Each row is followed by its band, which names the range that a hidden value of the row falls in. A new part has a new value, new ranges and new names.
[  30 -173 -264  185   -7 -266 -217   -7   11   80 -211  -37 -238  193
   98  294  144   -8  219  -31 -149 -119   43  174  122   87    3   10
 -164  -65  -74   13   34   86   30 -102 -218   82   41  264  -16]
J293
[ 152  444  132  -54  155   86  -35   88  218 -105   77   95  123   25
   86  284  -72   57   -1  -27  185 -371  500  -62  223  119 -267 -219
 -102 -279  107 -108   80 -242  -77  181   98 -119  -76 -121  -69]
J309
[ -42  117   24 -105   87  -86  -59  -95   13   -4 -163   79   98    0
  -39  110   32   36  -13  -47   65 -176  183   -2   77   40  -72  -49
  -35 -145  -38   -5  -49 -147  -29   21  -71  -54  -93  110  126]
J371
[  57   -9 -111   53   84 -111 -132  -32  -20   56 -170  -70   78  116
  -63   30  -18  -16   11  -98   33    9   24  122  218  123   86 -151
   31   40   33   39  -60   -3  125  124  -51   72   16  134  -69]
J306
[ -94 -190   38    5  198 -236  146 -236 -216   67 -353  241  117  -12
 -329  179  223   -4   29 -100  240 -324  517  223  226 -126 -108  -86
  -50 -216 -156  -39   85   52  -83   -7 -436 -390 -288  198  390]
J309
[-196 -116   32 -267 -335   90  -76  -41   29 -175  -25  -20  -97 -209
   82 -281 -164  -98 -134   45 -304  296 -539   41 -202  -32  218  261
   47   41   20  120 -134 -220   19 -216  215  205   58   76   47]
J306
[ 121  147   71    7  138   93    1  111   19 -131    7  -48  160   10
 -115  -60 -146  -85  -64 -103  195  -23  181  131  270  113   60 -251
  135  -20  105   38   19  -17   -3  275   29 -101  -29  -28  -94]
J306
[ 156  281  205  -50  440   29  208 -101 -261  117 -108   46  571    4
 -286 -190 -188   20 -149 -253  482    6  442   66  511   91   30 -466
  288   28  173  -26 -133  -54  303  571  141 -299 -139  -16  -91]
J943
[-233 -496 -130  -45 -325 -187 -103 -236   39  -65 -365  131 -182  -55
 -223  105  238  -62  -62   64 -231 -128 -116  259  -72 -149   51  233
 -206 -104 -165   48  101  -43 -169 -429 -410   64 -132  179  397]
J309
[ -25 -473 -192  247 -461 -139  -80   29  -23  -29  -38   66 -555    6
  347  271   99  -97  222  102 -533   70 -226  293    9 -108   40  319
 -286 -112   24  -37  144   10   84 -364    8   87  132  235  -87]
J306
[ -50  -20  -19  -50  -49 -103  -48  -92   91  -35 -148  148  -74  -10
  -10  246  102   17   41   14  -43 -265  224   82   63  -27 -150   41
 -193 -220  -51  -54   81 -131  -85 -157 -141  -61 -111   61  160]
J309
[ 227    0 -152  224  200 -109  -43   93    3   73  -68  -37   22  190
  -53  155  -49  -20  143 -130  118  -98  281  222  433  153  -20 -299
  -30    1  118  -38   80  147  177  226  -34  -69    6   14 -228]
J943
[  12  419  323 -242  151  215  170  133  -68 -225  197   96  137 -216
  116 -125 -261  -75  -49  -63  196   -6  215  -59   56   26  -42  -65
  180 -192   79    6  -61 -224  -57  248  298 -288  -76  -35  -33]
J306
[ 122  376  361 -168  310  215  233  -68 -197  -38   -2   36  638 -122
 -271 -319 -286  -22 -304 -210  472   70  338    9  425   58   77 -432
  364   17  230    4 -142 -214  219  593  269 -267 -123 -101  -77]
J943
[  92 -138 -127   39 -140  -28   22   36   66   35   33   52 -135  -13
   95   -2 -157  -15  102  -30 -203  107 -125  178  213   42    3   -2
 -143   18  163  -58   33    1  280  -91  252   87   55 -100 -254]
J803
[ -60  144  161 -152  259  -91  199 -117 -341   90  -94  135  180 -110
    5 -109  -96    4   43 -150  180   57  206   20  143  -30   12  -51
  157  -97  -11   -4 -164  -80  192  202  133 -316 -124  197   63]
J306
[   1  222   74 -114  205  -90   37  -65   33  -10 -100  181   75  -13
  -44  229   42   55   62  -58  180 -339  462   12  143   20 -223  -94
 -110 -263  -48  -81   44 -128  -66   26  -87 -224 -183   16  144]
J309
[  24  344  352 -256  121  191  301  -47 -213  -23  151  156  317 -252
   89 -263 -334    1 -133 -117  158  164  139  -63  197  -31  -14 -101
  196  -86  212  -57 -160 -290  298  304  534 -258  -69  -81 -137]
J943
[ -47 -151  -49 -116  -74  -12   95   19  -50  -49    2   73 -103 -130
   -3 -190 -178  -70   65  -41 -134  183 -205  163   63  -11   88   86
   -7   25   56   24  -24   33  152 -108  180  -36  -25  -36  -78]
J803
[  44  110  -62  -10 -126   28 -203  123  290 -180   10   -4 -162   37
  131  240   -6  -23   44   59 -124 -219   62   38   14  102 -100   12
 -175 -175   22   -7   98 -143 -177 -109  -32  112   26  -12  -26]
J371
[ 246  419  246  121  234   79   89   -5  -96   57   33   70  332   70
  104  237  -83   54  -60 -131  299 -227  624  -15  470   84 -170 -373
   70 -203  222 -132   -7 -256  195  498  196 -240  -25   41 -176]
J293
[  43  -29 -144  116   42 -182 -143   18   76    1 -154   45 -157  130
   60  331  129    7  171  -14  -41 -264  242  117  126   68 -114  -29
 -177 -177  -61  -30   85   14  -79  -65 -212  -43  -32  159   43]
J371
[  63   70   99   51  -42   52    9   64  -21 -115   19   42  -30  -27
  105  123  -47  -68    8  -23    6  -81  184  107  159    8  -20  -54
    3 -154   72  -19   51 -120  -22  108   45 -119   -1   92  -38]
J293
[  -9  -65 -177   63 -207  -99 -210  137  182 -120   11    8 -433   48
  317  301   45  -44  227   85 -321 -116  -87   93  -86   58  -67  204
 -247 -179  -51   -1   90  -47 -122 -274  -30  113   84  142  -49]
J293
[  82  306  229  -56   16  108   31  -67  -60    1   18   48  254  -46
  136   49 -125   31 -142  -68   86  -36  213  -60  224   39  -45 -152
   74 -125  178  -59  -99 -342  178  279  279  -52   15   58 -102]
J293
[  32 -369 -217   81 -132 -102  -37  -26   20   29 -151  -10  -85   35
 -157  -92  -59  -67   40  -54 -157  135 -207  296  221   32  142  -38
  -72  122   77   29   43  139  191 -110  -29  111   12  -10 -104]
J803
[  -2 -178 -152   85 -293  -95 -152  -13   43   26  -41   -9 -279   30
  287  137  -15  -20  106   39 -383  106 -252  125   32   18   50  172
 -179  -34   73  -15  -11 -110  178 -196  154  210  135  153 -151]
J306
[-193  201  362 -404   71  163  157 -161 -130 -193 -121  131  419 -291
 -270 -323 -129  -47 -324  -68  252    2   82  -58  -25  -77   77  -39
  259 -108  -20   86 -153 -307 -127  153   38 -222 -206   32  325]
J371
[-209 -187  -80 -319 -331  108  -97  105  153 -289   52  -46 -252 -242
   26 -375 -238 -157  -48   67 -347  336 -684  106 -286    8  250  316
   21   88  -22  168  -70  -59  -97 -346  181  227   46  -47   20]
J943
[-101  107  207 -213 -137  179   26   66   26 -284   61   45    6 -216
   41 -135 -145 -116 -127   23  -30   40  -82   26  -85  -32   72   94
  100 -129   16   71  -24 -222 -171   -7  109  -80  -36   31  104]
J293
[ -43  371  261 -298  238  129   50  -52  -10 -148  -81   43  426 -129
 -231 -177 -142  -14 -232 -105  349 -112  239  -85  104   69    8 -213
  223 -101   16   60 -124 -238 -109  284   25 -165 -161  -18  168]
J371
[-265 -291  -65 -187 -294 -145  -53 -168   56  -95 -203  188 -283 -147
   -3  109  141  -34   33   93 -287 -111 -142  131 -209 -146  -41  354
 -240 -191 -171   13   56 -131 -161 -488 -185   19 -126  136  337]
J309
[ -91  242  353 -289  201  140  242  -65 -268 -130  -14  109  348 -244
 -142 -305 -199  -76 -181 -128  296   88  169   -1   97  -49   88 -103
  312  -89   27   61 -152 -190   12  298  157 -343 -159   71  147]
J306
[ 121  121 -177  112  107 -102 -219  194  257 -121  -33  -21 -219  165
   82  371   61  -21  219   -2   12 -342  284  102  118  170 -152 -102
 -184 -195  -53  -12  155   62 -216  -35 -213   -9  -11   39  -42]
J371

Part 2:
[ 103  -13 -112    3  -83  108  104   62   99   37  -28   -2  -15    2
  -17   14  -84  -62   58  -53   51   14  -15    8 -121 -138   -4    5
  -61  134  -66   25  -82   39  -48   74    8   24  172   16  -32]
(79)
[-140 -238  -60   79  -88   82  -40 -114 -147  106  266  -56  -47   53
  103  127 -169 -291  103 -146 -414   98 -181 -345  154 -116  -26    6
 -103   22  -79  -32  129   98 -119  152 -124  -25  -93  135 -176]
(71)
[  50  -67 -123   27  -79   65   86    6   40   68   43  -42   11    4
  -13   50  -81 -108   88 -130  -58   51  -57  -88  -47 -138  -60   18
  -66   93 -106   79  -29   77  -67  107  -23   -4  122   28  -28]
(79)
[ 113  -20 -105   29  -85   91  113   38   94   20  -29  -10  -22   -7
  -21   -1  -76  -66   61  -59   42   41  -30  -26  -85 -162   -4   12
  -29  126  -80   12  -34   56  -51  100  -19   13  161   17  -43]
(79)
[-257   42  185  107  199 -136  -10  -46  -55 -203 -202   55 -104 -182
 -104 -121   30  269   41  183   81  160   28  250  326  338  139   11
  215 -342  292  -29   41  -57  176 -307   53   44 -332 -222    8]
(66)
[ 111    7  -89  -16  -88   70   65   69   67   -1  -16  -47  -60   31
  -11   26 -125  -46   27  -32   22   36    5   10  -50  -20   19  -16
   28  116  -32   62  -92  -34  -14   25  -16   -1   55  -18  -62]
(76)
[  89  -29 -150    2  -39   68   85   41   58   59  -11  -46   24   -6
  -25   58  -76  -56   73 -101   12   24  -16   -4  -75  -74  -41    1
  -64   97  -66   97  -93   22  -40   80  -13   -2  123   -4   -1]
(79)
[-118   48   61   68  116   63   -6   28   17 -150 -208  141 -130  -72
  -35  -79  -54  137   57  262   88   65    4  203   98  124  242  -62
   96 -163  212 -188  -40  -65   81 -131   29   83 -129  -60  -95]
(71)
[  94  -43   15    4  -99   97  -22   -6   22  -10  104 -127   19  -37
   61   42 -149  -19  -69   36   29  -89   32   18  -53   39   54   70
  -28   84  106  -54  -16 -150  -32  114  -15  -35   46    1  -16]
(66)
[-491 -112  243   17   -4  -19  -91  -38 -111  -13  104   65  -49  -91
    5  -19  -75   92   62   97 -156   -7  -37  120  137  225   28   94
  -65 -313  251   23  -17   39   58 -300  231  103 -237  -66   52]
(73)
[  33  -99   27    7  -31  111  -36   -3  -10   45  165 -152   76  -91
   86   72 -141  -14 -100   -7   15 -153   61   38  -48   96   16  125
 -141   84  204  -56  -33 -177  -33   86   -5  -25   33   -6   41]
(73)
[  62  -16  -57   49  -47   50   38    2   20  -56  -34  -19  -91   17
   -9    1 -109  -49   54   23  -34   97  -50  -47   63  -32   80  -40
   85   25  -16  -30   13  -12  -16   63  -73  -11  -24    1 -115]
(72)
[  56  -73   31  -12 -128  128  -16   14   21   31  159 -109   16  -28
   88   53 -163  -62  -76   10  -14 -112   28   -4  -90    6   25   90
  -87  124  106  -59  -27 -120  -45   83   14   -9   73   21  -24]
(66)
[ 113  -16  -30  -34 -182   88   63   70   75   18   78  -78  -68   45
   27   19 -154  -89  -14  -55   -5    5    8  -32  -90  -57  -16   28
   12  176  -46   64  -66  -27  -33   21   16    0   88   -5  -69]
(72)
[ 42  -2 -57  15 -92  58  79  44  70 -21 -37   6 -82  23 -31 -16 -96 -41
  69 -14   8  76 -35 -12 -22 -79  24 -16  39  54 -51  31 -40  44 -20  18
   5  21  53  -4 -65]
(60)
[  65   -4  -43   22 -102   42   66   27   54  -39  -14  -27  -87   26
  -22  -13 -107  -48   50  -17   -7   88  -36  -35   11  -62   29  -14
   74   59  -52   29  -11   21  -20   33  -24   -2   25   -9  -82]
(76)
[-305   34    6   64  218  -47   49   55  -20  -97 -279  209 -150  -73
 -130  -72   20  159  184  132    4  194  -30  219  206  191  130  -99
   91 -283  151   26 -107   90  129 -333   89  125 -237 -132  -50]
(60)
[-276  -22  291   85   -1 -105   24  -49  -21 -140  -20   21 -108 -160
  -48 -151   -4  164   -5   92   23  118    4  135  233  187   31  110
  148 -221  212  -14  109   34  114 -293  124   57 -215 -177    9]
(66)
[ 140    0  -82   25  -98   88  115   54  105  -10  -38  -13  -63    6
  -20  -21  -91  -62   40  -38   61   55  -19  -22  -69 -145   16    4
   16  147  -72   -4  -28   34  -41   80  -31    9  138    4  -71]
(60)
[-373   63   95    0  192 -147    3   76  -55 -111 -228  117 -137  -84
 -140  -53    3  247  131  103    7  182   40  318  258  423   60  -60
  163 -345  221  204 -171    8  209 -511  176  104 -368 -248   24]
(72)
[-333  104  111   54  169 -131   -9   20  -32 -211 -309  168 -176  -74
 -160 -115   14  277  163  230   57  217  -11  291  270  320  171 -100
  250 -422  194   62  -82   23  182 -387  139   96 -345 -195  -10]
(72)
[  93  -67   -4   15  -93   93   36   20   20   20  105  -93  -41  -21
   64   34 -140  -92  -45  -40  -38   -9   10  -48   -8  -13   14   52
  -21  162   47  -35    1  -71  -24   50  -53  -15   33   -5  -92]
(71)
[  89  -11 -149   -5  -71   62   47   38   44   20  -13  -50  -18   45
  -27   63 -117  -59   79  -54  -17   40  -31  -26  -47  -46    4  -35
    0   59  -74   94  -93   -8  -43   95  -27  -17   62   14  -35]
(60)
[-407 -117 -110   74  277  -24   19    3 -133   74 -118  174  -47  -66
  -75   72   10    0  249  -52 -234  180  -98   57  238  155   14  -85
 -110 -258   99   99 -108  159   66 -261   35  108 -244  -56  -47]
(79)
[-239  171  118   77  136  -73   53   51   72 -273 -423  246 -215  -78
 -186 -205   39  311  159  325  208  214  -10  339  178  175  248 -112
  283 -377  169  -64  -63   56  163 -328  148  128 -212 -167  -32]
(76)
[-329  -53   68   39   29  -51   66   26  -31   -8  -59  127 -131  -34
  -78  -54  -21   25  159  -27 -125  179  -71   51  162   72  -22  -10
   31 -178   35  117  -34  178   64 -296  129  106 -166  -89  -44]
(60)
[ 134   11  -48    6 -163   63   79   39   90  -36    5  -54  -77   38
  -14  -18 -122  -59   25  -22   33   58  -26  -43  -54 -106   18    2
   72  112  -83   34  -16    5  -41   81  -15  -13   95    2  -72]
(76)
[  10  -67 -133   71  -10   87   77  -10   23   27  -32   40  -36    0
  -21   25  -67 -105  129  -48  -74   93  -97  -94    9 -164   28  -35
  -50   32  -80  -32    5  101  -65  119  -62   19   78   61  -86]
(79)
[-197  -51  264  148   82  -74   30  -91  -22 -155  -29   -5  -70 -219
  -33 -156   14  163  -40  101   66   91    6  101  267  142   70  132
  108 -191  271 -140  187   -5   88 -166   21   31 -184 -147    5]
(73)
[-193 -256 -235  198  318  128   83  -57 -151  125  -28  181 -109  -48
   39   92  -31 -280  226 -127 -384  234 -200 -273  306 -156   83 -116
 -195   30   18 -213  108  209  -60   51 -277   71 -146  117 -296]
(60)
[ 109  -23 -100  -13 -124   95   99   70   89   46   23  -37  -33   28
   -3   24 -113  -89   40  -85   14   18  -11  -28 -109 -120  -31   13
  -43  164  -79   65  -78   31  -51   63    5   13  146   11  -44]
(60)
[  50 -121   87   10 -120  146   -7   -4   29   58  234 -152   66  -90
  111   34 -150  -55 -136  -25   24 -184   54   -7 -107  -16   -9  178
 -175  160  181 -102   16 -131  -67  113   19  -11  116   27   34]
(73)
[  48  -60   59   47    0  132  -14   -5   29  -25   67  -75   27 -112
   67    1 -114   30  -96   92   89 -128   51   76  -37   39  101  102
  -92   61  229 -181    8 -158  -22   93  -20    1   50   -1    0]
(73)
[-105   -1   67   89 -155    6   89  -48   73 -102  -74   95 -115   -5
  -81 -124  -30    5  143   55   -1  157 -132  -51   33 -210   45    6
  110 -127 -112  -34  105  200  -40   25   75   49   60   19  -48]
(79)
[ 133  -56  -62   10  -25   59  -25  -14  -18   11  102 -177   45  -37
   54   98 -145  -36  -59  -35  -17  -47   37  -10   17  108   21   44
  -14   90   94   16  -31 -179  -17  122  -89  -74  -16  -26  -21]
(66)

Part 3:
[  88   85    7 -210 -224   16  168 -153  -29 -355   52 -146 -203    7
  -87   94  125 -232  -77  108  -78  341  194 -373 -136  -58 -151  116
   30  -81  245  197  -24  109   49  353   51  187 -102    6  162]
J93
[ 200 -189  -53   19  101  -33    7   27  -18  255 -110  -48  -68 -154
  143 -109 -128  319 -195 -186   93 -342  193 -144   81  -27 -165  112
   22   97  529  145   74  431  171 -191   78  295  -63   55   58]
J922
[-584   31 -129 -176  -12   63  176  123  178 -300 -143 -242  -57  319
   -1  117 -139   41   13   27  123  229  -28    7   -3  123  -74   88
   44  -33 -228 -104 -153  -51  -42  -20  -62 -164  174  150  221]
J746
[-441  -46   61 -250 -139 -202  -76  109  142  258  -76    6 -174  159
  -83  -43 -391  242    2  108  156 -100   53  232  134  -38 -250  -33
  -93  193 -121  108    4   69  265  -67   81  151  159 -137   73]
J238
[ 160  118 -125 -196  -13  -84   22 -122 -143 -338  -15 -132  -38  -91
  -90  214  201   86 -114   48   33  207  226 -210  -81    3   98   60
 -132    3  485  146  108   59 -132   36  -74  101 -162  295  227]
J493
[ 170 -243  -52  133 -135 -145 -208  -15   17  336  -34  252 -105 -112
   89 -172 -149  171 -114  -87   88 -435  104    3  167   27 -113  -64
   44  134  157  189  119  249  188  -53   73  207 -108  -94   20]
J922
[-504  -69 -166    7  -43    9  -69  174  205  -54 -149   54   94  274
   95   38 -184  150   28  -75  112  -55  -91  219  154  237   63  -43
   29   64 -429 -196 -132 -123  -43 -184  -86 -277  161  111  139]
J238
[ -12  235 -296  -80  203   85   69 -110 -108 -515   22  -41   34   45
  -97  332  315   49  -47   86   25  177  125 -154 -150  -31  207  136
   17 -179  412   69  143  -14 -221 -139  -12 -126  -29  373  262]
J493
[ 102   79  175 -145 -202 -302 -369   -8  -52  370   61   55 -233  -10
 -142   -2 -255  207  -57  178  285 -177   66  132  137  -80 -182  -86
 -303  197  103  201   89    2  305   15    0  252    8  -94   30]
J746
[ 298  105  207 -193 -203 -142 -157  -99  -69  253   90  -85 -305  -99
 -113    4 -145   50 -136  136  165  -35  192 -209   -9 -184 -328   84
 -157   83  372  291   84  182  395  189  120  426  -61 -137   23]
J746
[ 186  -67   69 -149   95   -7  162  -21  -30  209    4  -77 -157 -118
   55 -101 -140  187 -137  -48  -40 -173  234 -188   -9 -209 -313  197
    4   41  624  212   26  503  274  -91  212  414   74 -127   17]
J922
[ 123  -60   46  -47 -211 -155 -276    3   22  285  -79  -47 -164  -64
   12  -14 -186  202 -171  -42  271 -176  128  -90  111   60 -165   -8
  -96  166  115  154   89   68  271   54  -19  229 -159   41   75]
J746
[-234  -10 -175 -457   28 -227  234  -65  -99 -341 -176 -306  -99 -100
 -154  198   33  321 -138   43   36  256  352 -119  -82  -40   -2   60
 -112  139  652  271  202  206 -129  -31  -44  254 -193  341  324]
J493
[ 246   76  158 -225  -55  -11   -2  -32  -17  243    6 -187 -190 -107
   10    7 -150  158 -180  -22   83  -22  245 -261  -25 -158 -335  199
  -84   72  487  181   24  302  393   39  159  420   -6  -81   13]
J238
[-263   99  -61  -90  -64  189  192   64  132 -365  -11 -119   69  266
   94   96   14 -175   42  -26 -100  309  -30 -112  -30  131  -12  124
   42 -113 -238 -220 -290  -47  -54   56  -13 -206  203   42  128]
J238
[  74    6  -27  -84 -128  179  282  -46   42 -340   61    6   77   65
  139   -6  124 -262   -2  -87 -331  277  116 -262  -55   57  -41  133
   85  -99   52 -103 -262  164  -42  155   87   -5   88  -80   67]
J765
[-230  192 -158   29  -17  -12 -166   27   13 -348   62  111   53  274
  -83  207   93  -59   97  161  127  122 -143  167   46  144  226  -70
 -137  -83 -298 -142  -92 -296 -222  -84 -164 -374  163  197  185]
J93
[ 481  198  118  -81  104  146   67  -51 -109   15  167  -19   51  -80
   98   44   90  -15  -72  -44 -164   44  152 -232  -48 -140 -106  222
 -144  -77  494  -49 -163  272  150  -94  137  182  171  -79  -37]
J765
[ 162  -58  130 -358 -113  -83  254  -29  -49    6  -28 -183  -38 -144
   63  -59  -90  104 -116  -89 -219  177  323 -219   -8  -75 -219  125
 -133  151  520  100 -118  385  143   79  107  394  -16  -85   56]
J765
[  33  -82   26   62 -302 -203 -400   15   58  314    7  274  -71   24
   11  -70 -194   98  -34   19  160 -257    4  160  209  118  -40 -159
 -107  181 -249   62   31  -81  202   25  -17   41  -54 -100   20]
J238
[-516   86 -178 -135  -14  -23   54   85   93 -403  -82  -94   11  307
  -65  179  -22   25   67  102  112  231  -71  125   26  159  113  -21
  -65  -31 -259 -119 -115 -184 -217  -61 -153 -290  155  225  250]
J93
[-180    2  -12   87 -157 -145 -434   90  117  345  -25  195 -124  159
  -30   -1 -272  192  -19   74  341 -324  -92  238  196   79  -78 -104
  -80  120 -324   39   61 -140  247 -114  -17  -49   72  -37   43]
J238
[ -97    8  -37   59 -192   68   77  -23   71 -255  177  348   82  214
   66  -64   56 -347  170   85 -308  106  -87   77   58   68   49  -52
   46  -99 -358 -138 -271  -27  -90  100   76 -211  242 -233   19]
J765
[ 240 -204   57 -101 -177  -47  297 -109  -56  -91   69   36 -102 -121
  100 -203    7 -163  -46  -55 -304   34  224 -282  -15  -82 -208   69
   63   15  405  176 -120  466   68  216  158  330  -44 -213   47]
J922
[-443 -225  -22 -116  107 -243  -25  138  117  468 -115   95 -243   88
  -49 -182 -483  458  -31   71  218 -495   52  318  178 -158 -318  -12
    5  191  193  251  148  370  284 -310  163  274  204 -163   61]
J922
[  89 -226   -8 -142 -231 -170    0    9    8  105 -125    1   13 -143
  116 -104 -119  178 -134 -174  -71  -54  237  -77  130  131  -65  -46
  -75  236  209   78  -28  225   65   44  -19  233 -174   15   91]
J765
[-146   45  -30   40 -280    5  -84   31   85 -249  103  254  147  247
   73   11   23 -268  151   41 -166  175 -121  139  116  223  155 -123
  -82  -12 -554 -251 -301 -230 -132   94  -75 -321  164  -83   64]
J238
[ 374   80   58   33 -204  -30 -247 -101  -53   95   60  -13 -181  -74
  -10   47   20  -32 -152   26  190  -59  110 -269    6   -6 -130   56
  -67    3  187  159   56   39  229  174   11  187 -147   23   58]
J746
[-235 -277   35  -59   -5 -302  -69   61   54  512  -45  170 -304    1
  -54 -260 -446  346  -36  101  181 -542   76  241  181 -193 -354  -57
   -1  191  255  349  167  427  320 -174  188  372  116 -259   30]
J922
[-103  -24  -43  167   60   71   21    5   74   65  162  320 -124  197
   23 -123 -104 -122  101  133  -50 -283 -109   93   52 -140 -162   54
  135 -148  -68   60  -74  204  134 -100  206  -32  321 -274  -11]
J922
[ 321  183   54  -79   80  158    0   19  -41  -32    6 -252   45  -22
  126  129   48   93 -151 -128   63  105  130 -291  -36   20  -72  232
 -142  -40  362 -115 -151  135  129  -86   -8   92   54  152   60]
J238
[ 464  153  160  -80  -98   63  -92  -79  -64  151  119  -55 -105 -103
   42   31   -2  -18 -139  -12   13    6  175 -298  -34 -111 -215  177
 -105  -14  372   85  -52  190  317   89  130  288    2  -94  -24]
J238
[-143  -43   12 -125 -280 -255 -199   40   13  -23  -53    6  -38   91
  -44   20 -137   84   -1   53  145   58   19  133  150  181   41 -166
 -233  188 -194   -4  -71 -130  -31   79 -170  -32  -54   81  151]
J746
[ 196  299  -97  128  -79  132 -146 -103  -74 -478  224  174   71  189
  -41  224  320 -346   89  162  -33  242 -113  -98  -51   93  243    3
 -104 -229 -189 -154 -161 -281 -211   96 -107 -346  119  121  121]
J93
